Rows near named flat spaces through zero:
z779-z62: [ -58 -144  203  138   54 -268  -41   67   55    8  -41  -19  244  -88
   71  122   75  301 -301 -368  191]
z431-z187: [  28 -216   26   41  238  -20  138 -141    0 -161   40   58  -39  -14
 -277  -81  296  143   77  -20  178]
z980-z740: [  62 -286  -12   60  143  159   -5 -140  -44   25   98   -9  -73  108
 -177 -177  146  -58  236  158   65]
z431-z187: [ 154  -87   98  112   89   10  -49   -3  163   25  193   64  -45  154
  -25 -244  111 -101   50   32   -5]
z779-z62: [ 154  195  156  -61 -302  168  -38  270  139  161   22  -67  -77  135
  308 -126 -307 -115   60   74 -164]
z980-z740: [  24 -151  238  -45  -98 -119  149   88   81  -60 -112 -241  235  -16
  141   55 -123  240 -279 -180   -5]
z21-z845: [-153  -22  -67   86  -97  -55 -115   48 -178  133 -134   11  115  -20
   46  113   -7   40   54 -204  106]
z21-z845: [  69 -356  184  119  -51  356 -256  -61  -87  385   65 -122   -6  141
   78  -55 -155  -67  314  285   41]
z899-z892: [-331 -220   55   92  -47   97 -285  -80  -64   31 -118 -144  -28    1
  149  -29 -103 -115 -130  264 -189]
z899-z892: [  84 -195  161   57  280   70 -102 -209  134  -28  118   35  -86  -26
 -227 -111  183  -15   74  225   77]
z899-z892: [-171 -197  226  212 -161 -114 -190   98   65  181  -72  -75  203  173
  337  -16 -302  206 -235  109   19]
z21-z845: [-102  -18   66  109  -83 -116  -33   71  -68   49  -95   16  214   59
   81   72  -23  178 -127 -202   71]
z431-z187: [   0  119   88  -65 -193  -58  -18  178   54   42  -72 -102  103  -27
  238   67 -225   61 -183 -123  -84]
z431-z187: [ -81 -193  -39 -134   30  199 -198 -130 -270   21  -55 -120   73 -226
  -90  247   99   64  103 -122   -4]
z779-z62: [ 167  199   15 -102   66  158  -18  -22  -91  102   82   44  110 -137
  -95  250   14   22  -26 -124  -31]
z980-z740: [ -78  272 -164  -57 -169 -220   35   99  -12    0  -85   89   -6  -56
  173  178 -194   65  -51  -43   35]
z899-z892: [ -44  132  -57 -165  175  287  -80 -160 -184 -133  -24   33  -98 -276
 -296  194  292 -116   57  -49 -128]
z21-z845: [ -70   60 -108 -119   23 -243  101  -20  -49 -233 -131  -14  171 -106
 -110   74   89  177 -138 -269   62]
z899-z892: [ 122 -343  231  -53   63  286  117 -181  -52 -139  -65 -262   92  120
 -302 -230  348 -130  218  -73 -129]
z899-z892: [  75  -83   42   20  -71   -2 -141    1 -103  186  -19  -81  239   18
   14   76  -15    4   84 -247   57]
z899-z892: [ 270  216  -65 -304  251  -18  189 -137   40 -344   71  137  -69 -256
 -446   79  380  120  154 -223  120]
z899-z892: [  62  150   22  -14  -31 -196   -6  168   59   26   11   36  140  -99
   98   92  -55  135 -202 -337   91]
z980-z740: [ 247  276  295 -110  -92  137 -170  103   85  -43   56   23  182  -21
  -40   -4  209  -48  -17 -422 -177]
z21-z845: [ -39 -198 -169  -94  281   31  -44 -149  -91 -226   82   61 -165 -215
 -297  -41  353   29  114  -91  120]
z779-z62: [  66  107 -125 -176  136   32    5   23  -36 -180   57   52  -61 -204
 -178    3  188    6  -18 -229    7]
z21-z845: [-110   77 -210   27   69  -37   97   28    0   28   42   32 -242 -124
   74   71  -88 -157 -106  160  -22]
z431-z187: [  65  183   -5   14   -7   41   34  120  157  -66   65  155 -253   86
  -14 -250   47 -122  123  104   -9]
z779-z62: [-243  176 -282  -26 -140 -207  -58  124  -62  -83 -124   65  -97  -63
  145   -2  -94  -79  -57  -86  -23]
z21-z845: [-137  -46 -104   24   18   34  -12   58 -117  146  -11  -50  -29 -154
  143  212 -204   56 -182   62   30]
z899-z892: [-111 -175  229   99 -175 -167 -208   82   65  119  -71 -188  291   50
  336   69 -239  142 -315 -111  -69]
z431-z187: [-358   36 -294  181    7   74  114  -42 -187  171 -113   -5 -168   36
  101  106 -240 -245 -131  428 -114]
z980-z740: [  54  325    1 -119 -100  -93   86  -12  -24  -21  -62   32  157  -90
   46  317  -99   93 -132  -93  -72]
z21-z845: [-324   56 -402   -3  218   77  -91 -144 -222 -134    0   79 -273 -258
 -169   94  240 -332  -74   60 -148]
z21-z845: [ 193  101  -94 -236   78 -143   68  -62   35 -253  -12   38   78  -86
 -284  -81  220   72  176 -279  106]
z21-z845: [ -67  177 -322 -191   96  -42  105  -20 -162 -195  -80   30  -81 -246
 -222   90  181  -96   28 -238    7]
z980-z740: [ 160  -17  270   45 -247  -30   -6   57   36  273    3  -47  182   83
  285  281 -269  258   58    5  109]
z779-z62: [ -98 -191   36   82  -26  119 -125  -24 -173  153  -49  -92  108  -12
   31   94   10    3   18  -84    7]
z431-z187: [  57    6   78   99    7  213 -204   38    0  162  111   27  -29   86
   11 -134   64 -229   75   -9 -116]
z899-z892: [-215  293 -259    5  -16 -214   51  183  100  -89  -18  188 -242  -72
  196  -17 -271   38 -251  217   16]
z779-z62: [  45 -385  136   30 -115   78  -80   57  -48  156   38 -186   75   44
  193    0 -113  141   74  -59   79]
z431-z187: [-111 -174 -172   -3  108   77    9 -163 -194   -9  -25   35  -64  -47
 -152   90   70   67  172  152  114]
z779-z62: [-121  -40 -141   69 -102  242   -1  104  -66  199    1    3 -311   95
  171 -109 -270 -173  172  421  -36]
z980-z740: [  97  248  -15 -104 -286 -229  129  192   99   11  -43   29   20   14
  282  137 -262  161   -6 -106   58]
z980-z740: [ -90  -20  -57   10   61  -44 -146 -103  -39  -45    7   13   40  -50
  -43   36   84  -67  -52  -15  -63]
z431-z187: [  95   72   -7 -207  -45  309 -265   53 -186   62   12   -3   23 -171
  -83   96   60    9  216 -212  -27]
z431-z187: [ 323  453  227 -253 -195  -81  -26  265  144  -47  -59  -18  334  -63
   36   39  -79  157 -123 -544  -46]
z21-z845: [  88  -56 -127  -40   45 -186  263  -10  129   28   20 -102  -31   32
   45  -51 -272    5  -68  231   87]
z899-z892: [ -87   17 -135   -5 -158 -120   40   -8   52  -39   43  -15 -188   32
  256   53 -132 -124    0  200 -124]
z899-z892: [ 235 -222  302   92  -44 -140  -52   80   58  134    7  -93  381  105
  -21  -66  119  224   49 -510  229]
z21-z845: [ -27  -28 -327 -296  335  190   77 -221 -232 -468   -3   29 -177 -292
 -592  -93  608 -155  203 -246  -57]
z431-z187: [ -55 -321  -41  122   66  -11  119   -6  -42   43   54   37  -76  103
   32  -62  -68  245   69  195  226]
z779-z62: [  40 -291  251  142 -159   -4  -26   -3  141  134   31 -127  -12  222
  242 -115 -144   28   88  219    1]
z980-z740: [ 173  328   62 -112 -108 -277  272  282  256  -28   35   31   93  -36
  271  103 -406  311 -391  -52   65]
z899-z892: [  75  -28   36   20  136  -41 -100    9   42   87   25  -17  125  -52
 -107  -63    5   -7  -61 -127   93]
z431-z187: [ 254  244   -1 -353  -57  -63   91  214  117 -190   39  -29   66 -186
   26   18 -127  238 -117 -287   20]
z980-z740: [  84   19   67  -13 -300 -238  134  216   99  147  -47  -45   46   53
  377  142 -378  280    5  -44  188]
z779-z62: [ -84 -169 -241   -2  149  172   -6  -34 -110   98  130   88 -349 -127
    9   61 -122   33  144  381  146]
z779-z62: [-200 -140   25  246 -145 -293   -6   19  -62  231 -112  -33  208   79
  284  239 -230  185 -174  -27  155]
z980-z740: [  60 -122  212   54  -32  236   -4  -19   37   51   27  -83  -97   80
    2  -93   98 -125  121   95 -101]
z779-z62: [  -5   -3 -143  -37  104   -8  125  -66   88 -180   68   72 -297    4
 -107 -174  120 -140  121  216  -16]
z21-z845: [ -31   62 -266  -73  129 -253  224   -8  -41 -153  -45   12   87  -91
 -143   20   21   71 -155 -166  105]
z980-z740: [147  98 173   5 -34 107 -70  -1  63  81  87  40  44  41  32  55   7  -5
  27   6 -63]
z431-z187: [ -68  -93 -211  -46  191  327  -44  -60 -175  -62   65  146 -332  -72
 -261 -133  196  -68  316  203   79]
z779-z62: [ -99  174 -364 -122   -2 -256   75   50    3 -156    9  139 -187 -132
   59   55 -109   49  -20   49   91]
z980-z740: [ -11 -272  -20   10  -30 -147  126  -64   50  -31    9 -114    9   78
  107  -25 -138  133   -4  172   78]
[-158 -222  -66  118  110 -157   30  -17   34   -6   -7   56 -100    1
   40  -43 -101  204  -61  217  221] => z779-z62
[  -1  -15  -44  -76  159 -151  -29  -59    6 -165   19   62   78 -151
 -144   58  137  185 -106 -170  116] => z779-z62
[ -96  263  152   -1 -164  107  131  -74   11   77 -104  -78  -97  -90
  210  408 -166 -131 -172  293 -269] => z980-z740
[-131  206  -72   26   16 -146  100  -38  115 -160   -6   24  -35   29
   77    0  -54 -144 -324  172 -241] => z21-z845
[-300  172 -231   26  -98  -15 -270   53 -152  165  -79   65  -29 -107
  233  211 -327  -56 -156  192  -84] => z899-z892
[ 131  250 -198 -196  122  109  139   -3 -190  -65  -39   45   10 -239
 -336  144  257  -96  141 -382   55] => z980-z740
[  21  -96  275 -141  -90  250 -340  -52  -46   10  -10  -85   53 -133
   70  163    8  146   76    5  -93] => z21-z845
[  31    1   90    5  -96   75 -159   -4 -152  303   -3 -147  232 -158
  170  403 -141  -17 -123 -204  -58] => z431-z187
[ -85  -10  -58   66  -70  112   86    9  -28   49   -9  -16 -121  129
   94  -61 -120 -118   21  270 -112] => z899-z892
[ 154  219 -101 -146  -62 -213  110   11   70  -98  -66   15  116   24
 -106  -55   -4  -22  108 -180   51] => z21-z845
[  38  138   98   19 -152  -24  -64  173  117  -48   -8   91   23  182
  104 -225  -49   50   22  -55  -36] => z980-z740
[  60 -104  -17 -140   31  -83   27  -18  111 -225   63    5 -150  -67
  -19  -98   76  116   80   28   60] => z431-z187
[ -48 -195  -13  109  144  -29  -81 -261  -19 -108   14   47   45  158
 -251 -183  290 -111  176   97   -5] => z431-z187
[  35  270 -197 -192   88 -231   19   32   14 -239   12  142  -32 -262
 -129  118  167   79  -65 -329   86] => z21-z845
[  76  -16  -83   71  346  342   53 -110 -180   40  101  228 -187  -69
 -473  -53  400  -55  305    0  192] => z431-z187
[  63 -293  158   55  123  239  -90  -38 -136  128   -9 -125   91  -60
 -197  -38  236  -18  142 -240   99] => z980-z740
[ 182 -370   45  -34  192  228  140  -72   12  -67  129  -33 -248    8
 -252 -241  256   29  361   86  191] => z21-z845
[  35  -40 -324 -141  252  -73  231  -63  -82 -235   31   49 -162 -183
 -337  -81  273  -32  114 -166  162] => z21-z845
[ 127 -238  119  -54  176  220 -127 -208 -159  -37  -46  -35  118  -40
 -451  -82  438    5  394 -238  143] => z899-z892
[-104   59 -172  -41  -55  -58  168  -22   56 -145  -23   -3 -264   22
   71  -67  -54 -159   27  265 -109] => z980-z740
[ -76  377 -126 -109   -8   92 -166  108 -117  -30  -50  103  -10 -207
  -54  122   82 -143  -95 -263 -133] => z779-z62
[  37  156 -157 -130   47  105  -91 -126 -163   74   12   30  -18 -200
 -120  272   46 -124  134  -30  -29] => z431-z187
[ -22 -106   63  163  146  116  -33  -46   40   35   94   11  -81   72
  -84 -166  174 -207  -42   59  -81] => z431-z187
[  -9   31  -79 -103  -68  -10  -31   35  -27   53   22  -96   -6 -131
  166  171 -189  -17 -116   17  -79] => z431-z187
[  69  177   96  -34  100 -278  159  112  152 -237  -64   41  193  -66
 -143  -85  184  161 -288 -435   78] => z779-z62

Rows near named flat spaces through zero:
z975-z659: [  -7  125   22  282   90  -75  -99  -29  149  -16   -3   82 -215  -32
  167   78   74  213  -54    9  -74]
z790-z347: [  82 -142  -67  175  209  110  120  111  118  263 -175   46 -100   -6
   -7 -190    6  216 -119  205   27]
z896-z695: [ 167 -214    9 -153   25  -10   74   34  -13   85   22 -181  190  -99
   32  -39  -64   -4  -27   50 -107]
z382-z479: [ -11  -42   55  -86  -77  -34 -113 -119    2  -59   84  -40  -59  -27
   31  140   50    1  129   32  -65]
z975-z659: [  86  123   81 -207  -42    8  -45    4 -208  -77  -26 -188  140   94
   36  100   80 -103  -56    3  -12]
z790-z347: [  54 -355   -6  279  124  -36 -303  202  445 -165 -163   88 -137  -42
  278   26  123  145 -107  -12 -244]
z382-z479: [  36  -37 -101   97  111   43  156   44   -9  153  -50 -144   12  -24
 -168 -176 -129  -11  -37  -45   48]
z382-z479: [ 181 -154  -22 -219  -58  -59  254  258  -55  180   36  -72  213 -141
    6 -326  -77   86  -14  -66  147]
z975-z659: [-284  309   38  -15 -171   80  258  141  -42   97  174  -66   29  171
   -9  108 -223 -158  288  146  123]
z790-z347: [  93 -114  -82  214  202   -3  154  -58  119  206  -12  -34   -7 -140
  -25 -106 -126  147 -103   48 -107]
z790-z347: [  58 -112 -210   26  -27  123  415  241  -28  378  -40 -211  -20  -33
  -97 -268 -249  301  -41  162  343]
z790-z347: [  45 -105   63  -96   20   15  -85  -25   17    3  -43  -78  -19   15
    4   27  107   23   70   41  -75]
z975-z659: [ -73  149   73 -142 -122   12  124  261  -51   47  184  -72  130   27
   42 -102 -107 -261  222   46   30]
z975-z659: [ -96  299   47  138  -13 -150  -10  -90    0   13  226  -81 -334   42
  121  202    7 -216  265    4  -51]
z672-z640: [  30  -24   44 -158 -102  -15   75   90  -49  106   97   89   14  -63
   31 -108    2   25  116  108  103]
z790-z347: [ -89   93  -92  208  136   27  -58 -181   79  -94  -69  -27 -187   63
  -13  102  122   67  -81 -162  -59]
z382-z479: [  -3  114  -23  132   68   14   32   33   -2   17  -76  -19  -29   49
   13   -9   -4   82 -110  -16   31]
z672-z640: [ 269  -99    9  206  131 -142 -190  -30  -14   62  -75  -15  -96 -178
  -49 -110  -64   86 -186   36  -58]
z790-z347: [ 131 -321 -169 -159   44   36  187   71   54   89   76 -378  103 -110
    7 -118  -61  -77   28 -119  -61]
z900-z641: [-154  185  -73  478  212   12   -5  106  303  -11   16   66 -290   78
  234   76   18  -53  -18   10 -161]
z382-z479: [ -68    6   62   -2   39   36  -85 -226  -35   66   57  -21 -152   40
 -126  150    1 -164  207  176 -109]
z896-z695: [  66  123 -123  262  162   -4  -64  -27  -52   -4 -245  -37 -287  131
  -23    6  112  112 -267  -61  149]
z900-z641: [ -40   82  -68   68  128  120   65 -110  -14  -19   69  146  215 -105
  -66 -118  -37  -47 -171  -55 -123]
z975-z659: [-109  153   92  -53 -168  -35    8 -108 -105  -20    6  151   30   38
 -106   92  -60  156   68   28  149]
z975-z659: [ 115 -279 -131  -17   55 -135  -58 -252  123 -120   13  189  -66 -247
   30  -92  194  230 -151 -349  -35]
z900-z641: [ 116 -135 -199   16  140   37  299  -50  -85  207  -82 -213   47  -27
 -167 -133 -148   -9 -153  -66   96]
z790-z347: [  84  215   60 -153  -93   77   48  147 -274   40  -55  -31  219   53
  -36 -100  -35   88 -164  118  189]
z896-z695: [  16   12  -90  347  262   38   28   66  132   50 -187   98  -57   43
   -7 -100  -37  -16 -245  -16  -72]
z672-z640: [  78 -214  185   38  -23 -168 -317 -153  123 -159 -111  358  105 -165
  -73   -3   48  196  -62  -86 -151]
z672-z640: [-138   84  267  -23 -138  -62 -112   95  111 -182   24  281  364    6
   72  104 -108   -3   60   12 -184]
z382-z479: [ 147 -446  231 -313 -254 -319 -151  -63   77  -45   -8  172   48 -132
   26  123   -9   78  244   -1  -23]
z975-z659: [ -53  384  188   29 -111  -54  -52   49 -195   12   -3  146   21   98
  -44   49  -64   12   28  143  132]
z896-z695: [-125  173  152 -221 -407 -131  -21  138 -142  -40  122   33 -105  114
   20  145  -77   -4  330   94  308]
z896-z695: [-113  356  -55  146  -50  -79  131  -50  -91   38   97  -25 -269  104
   62  136  -29  -14   62  -29  181]
z900-z641: [ -19 -182   77 -126 -160  -40 -275  -96   54 -115   48  -11 -185    0
   40  197  102    7  218  108  -32]
z900-z641: [  28 -212  -14 -199 -101   35 -127 -218  -98  -31   40  -29  -26  -38
 -129  120    2  -77   91  107    3]
z896-z695: [-112  127   68 -256 -237   28 -106  -95 -151 -166  145   52   86   -4
  -63   61   74  -12  143  -69   92]
z790-z347: [  86  -47  -28 -107  -90 -106   84 -181 -176   12 -171 -134    5   48
 -170   95  -32  255 -109 -148  219]
z790-z347: [  40   -1   66   41    7  -53  -72   25   92  -23  133 -112   43 -108
  112   36  -34    9   76    6 -184]
z896-z695: [ -60   27 -155  185  242  160  272   62  179  228  104 -156 -130   -1
  161  -59   10  -16   35  120 -138]
z672-z640: [  19  -35   74  -67  -70  -14   29  157   13    1   28    1  236  -57
  -23 -107 -126  -10   21   -8  -25]
z896-z695: [  90  -86  125  288  177 -239 -239 -303  151  -58 -162  188 -187  -66
  -24  174   65  144  -81  -87 -223]
z975-z659: [ -55 -133   39 -116 -117    2  -71  -64   78  -63   59  -81  -13  -11
   38  139   32   92  162   15  -52]
z900-z641: [ 157 -180   20 -296 -155 -142 -195 -228 -110 -114  278 -119  -45 -219
   55  117   78 -157  166  -48 -102]
z790-z347: [-147  434  -12  -41   -9   52  177 -279 -287  101   74  -91 -140  127
 -211   81   44    5  113  -43  180]
z896-z695: [  94 -158   86  130  234   64 -172  -73  117  -29 -206   52  170  -29
  -49  -20   51   76 -197   47 -292]
z382-z479: [ -85   78    7  -51 -136    7   40  108   57  -30  147   52  -11  -35
  152   -3   24  108  104    7   63]
z900-z641: [ -49  246 -302   47  186   53  318 -183 -153   56   83 -285 -231  100
  -33   -6  116 -232  -75 -300  109]
z672-z640: [  76 -169 -125   -3    7  -71  -20 -106   35   54   49   -7 -333  -61
   70   31  111   11   56    9   82]
z900-z641: [  44   87  -50  -63   65   47  144  -38 -150   55  -31  -69  141    7
 -114 -104  -23  -38 -119  -83   51]
z900-z641: [ 119 -214   64  -49  -45  -99 -262 -106  111 -102  132   16  -40 -216
  107   48   84   85   73    0 -188]
z975-z659: [ -80  -78  -24  216  192  128  -52  -16  122   47 -135  115  -48  100
  -78   27  -58 -187  -50  178 -147]
z672-z640: [  30 -263  -58  224  -17 -162 -152   39  255  -58  -95  101 -289  -53
   80   45   -8  147    6  -68   31]
z382-z479: [ 177 -198 -180  -83   75   -9  109 -123  -82   -9   74  131  356 -379
 -269 -463  -84   90 -283 -382   25]
z900-z641: [ 136 -156 -212  -23  182  101  148 -251 -217  205 -245 -156 -187  110
 -259   -2   29  -20 -202   80  184]
z382-z479: [-134  176  -24  165   20   59   67   35   55   72   42   66 -142   53
   24    2  -27   55   64   87   56]
z672-z640: [  31 -163 -290 -143  -65  -29  -32 -163  -11 -229  133 -114 -140 -140
   17  -68  207  -18  -74 -457  113]
z672-z640: [ -13   85  333 -148 -103  -82 -326 -104  -29 -158  158 -117  164  -18
   20  256   -5 -206  287  117 -351]
z672-z640: [  54 -128  -20  -31  -33  -89 -166 -127   32 -155   36   50  -21 -111
    0   26   72   -2  -31 -166  -60]
z896-z695: [  85 -154   77  253  181 -221 -115 -277  222  -10  -98  164 -101 -166
  -22   49   54  271  -62 -187 -228]
z672-z640: [-155  195  172  110 -187 -116 -238   76  106 -280   24  414   64    8
  152  116   19  102  -16  -63   -3]
z896-z695: [ -18  148 -228   89  112  169   93   50  -54  -11   44  -88  -73   17
   65 -117   86  -47 -196  -67   81]
z896-z695: [  57 -312  -30 -117   76  -23  -98 -246  136   12  198  -16 -154 -160
  103  109  138 -180  200   61 -275]
z975-z659: [  52  -22   85  -43 -100   47 -128  158  -87   64  -52   62    8   14
  -70  -80  -77   11   28  261  117]
z382-z479: [ -30   31 -106   48  116   94  171   74   19   77   18 -113   30   38
    2  -84  -36 -141  -31  -24  -29]
z790-z347: [ 199 -170  -45 -254  -12  -45  150   62 -161   80 -146 -210  100   39
  -43  -81   44   31 -109  -87  150]
z672-z640: [  62 -269 -125 -229   45   63  191 -120  -34  129   31 -116   22  -52
  -83  -73   45  -71   61  -29   11]
z382-z479: [ -21  -19   83 -115  -13   34   82  104  -37  144   -5  -36  -29  118
   -2   26  -29 -197  185  222    8]
z790-z347: [  23  -16 -190  -74   75  170   52  -39 -129  -95 -119 -154  125   70
  -98  -68   74  -39 -264 -164   75]
z900-z641: [ -28   16  254 -160 -231  -46 -177  146 -127   -5 -180  -35  -25  247
  -81  200  -65  -38  201  287  147]
z896-z695: [-124  326   74 -112 -237  -68  131   32 -168  -14  198  -29   55   53
   30  119 -133  -53  164    8  159]
z900-z641: [ -47  -25  133 -108 -137   21  -68  106   16  -57   -6  190  215  -26
  -12  -51  -40   93   34   69   12]
z382-z479: [  74   75 -109  -19   42   41  196   30  -42  192  179 -264  -77 -132
   37 -159    1  146   62  -12   56]
z382-z479: [ 178 -163   -8   28  136  -87  111   77  -10  139 -205 -189   13   54
  -58  -50  -64  -32  -98  -25   -2]
z975-z659: [  -9   12   30  248  156   32 -269 -249   32  -23 -153  -32 -329  151
    5  338   76  -47  -38  254 -153]
z975-z659: [-175  165  102   43   34  103   -3 -105  -31  -40  -93   -5   84  221
  -66  247  -47 -121   39  130 -110]
z900-z641: [  25  186   71 -111 -117 -148  131   58 -152   13  120 -274   85   38
  -12   78 -147 -170  140 -112   43]
z672-z640: [-115  203   50  250   49   53   89  192   79   55 -188  178   52  130
    0  -69  -83  222 -137   62  101]
[   9 -142  -61  116  200   93  -70  -64  156  -92 -134  108   62    9
   87   22  127   13 -218  -39 -203] => z975-z659
[ -69 -112  -13 -281  -82  175   73    0 -140   23   -8 -328  132  197
 -125  170  -95 -332  166  173  -16] => z975-z659
[  12 -102   45   26 -160 -125 -132   -5   69  -67  -13   59  -71  -84
  -26   24  -44  255   57  -60   97] => z382-z479
[  38   34 -198 -126    9   46  342   27 -178  177  -90 -295 -116  123
 -108 -101   28   71  -38 -131  319] => z790-z347
[   1  -80  243 -156 -192   36 -303   22  -57  -29  -69 -141    5  102
  -66  217  -30   80  223  336  -34] => z975-z659
[ -78   72    4  222  174   29 -188 -221   54 -148 -175  317  -82   73
  -54   90  143  -16 -203  -55 -110] => z790-z347
[  -4 -109  184 -321 -277  -42 -236   41  -74 -204   23   69  177   26
   32  141   42  -53  129   61    4] => z382-z479
[ 109 -278   18 -340  -52    5  120  -18  -51  143  159 -204  133 -115
  -49  -64  -44 -177  231   77  -85] => z672-z640
[ -34   22   14  -71   56   51  128  -42  -17  165  157  -36  -22  -43
  -47  -68  -21 -168  203  109  -75] => z790-z347
[-212  100 -286  426  199  187  -21  -60  181  -86   -2  -47 -269   81
  -32   27  -23 -137 -111  -97  -51] => z382-z479
[ -36  229  -41  118   34  -48 -144 -136    5 -164  133 -175 -233   19
  166  202  157  -48   19 -137 -102] => z672-z640
[ -46  -93  125 -334 -175   64   53   49  -74   55  111 -115  184   31
  -39   56  -58 -112  272  169  -21] => z896-z695
[ -90  220  -18   80    2   54   93   50  -35   54  -30  151 -105   92
   60  -18   63  119  -49   68  154] => z672-z640
[-292  125  201 -244 -449    3 -229  219  -11 -276  164  125   47  178
   68  224  -56 -262  398  117  107] => z672-z640
[   6  -50   69 -224 -125   -7  -41  -45  -64  -38  153 -181  110  -54
  -27   60  -21  -90  192   -2  -74] => z790-z347
[-207  223 -148 -262 -201  156    9  -76 -223 -119  199 -192 -291  221
   41  209  182 -324  240   25  230] => z672-z640
[  21   54   31 -225  -43  113  185  202 -148  177   80   10  171    2
  -50 -231  -44 -145   87  162  108] => z382-z479
[ 195 -108  -87 -107  101   46  302  159 -117  303 -136 -173   39   14
  -43 -232  -25  120 -120   93  182] => z790-z347
[  -4   95  192 -189 -169  -44 -144   33 -140  -87   57  -61  141   48
  -40  108  -45 -139  150   83  -27] => z900-z641
[ -21  320   32 -192 -129  153   92  331 -268   70  -68  -34   16  214
   41 -146  106    7  -30  169  345] => z790-z347
[ -24  268   32  178   12   55   39  267  -61   14  -27 -160  150  104
    8  -23 -226 -113 -102   95   10] => z672-z640
[-299  489 -226   51  113  218  335 -217 -187  -55   94  414   63  115
  -58  -84  123 -176 -237 -195  172] => z900-z641
[ -68  317  -85  165   99   30   45  -50 -113  -46 -193   55 -202  205
  -13   31  170  102 -213 -135  202] => z790-z347
[ -75  146   53   14  -59    1  -67   25   -7 -139    6  116  119    8
   14   -3   23   53  -54 -105    2] => z672-z640
[-302   92  164   -9 -156   78  -59   59   61  -95  -40   70   84  248
  -96  238 -148 -202  264  156  -39] => z382-z479
[ 153 -237   81  -71   26  -99  -10   -7   67  124   41  -32   41 -156
    0  -70  -44   39   99   73 -121] => z672-z640
[ -12  152   83   21  124   35  215  -17 -123   80 -163  -68  397   79
 -250  -87 -186  -25 -146 -106  -61] => z382-z479
[-212   57  -23 -161  -16  297  186  161  -50  108   21  -66  143  192
 -118  -77  -56 -263  177  200   41] => z896-z695
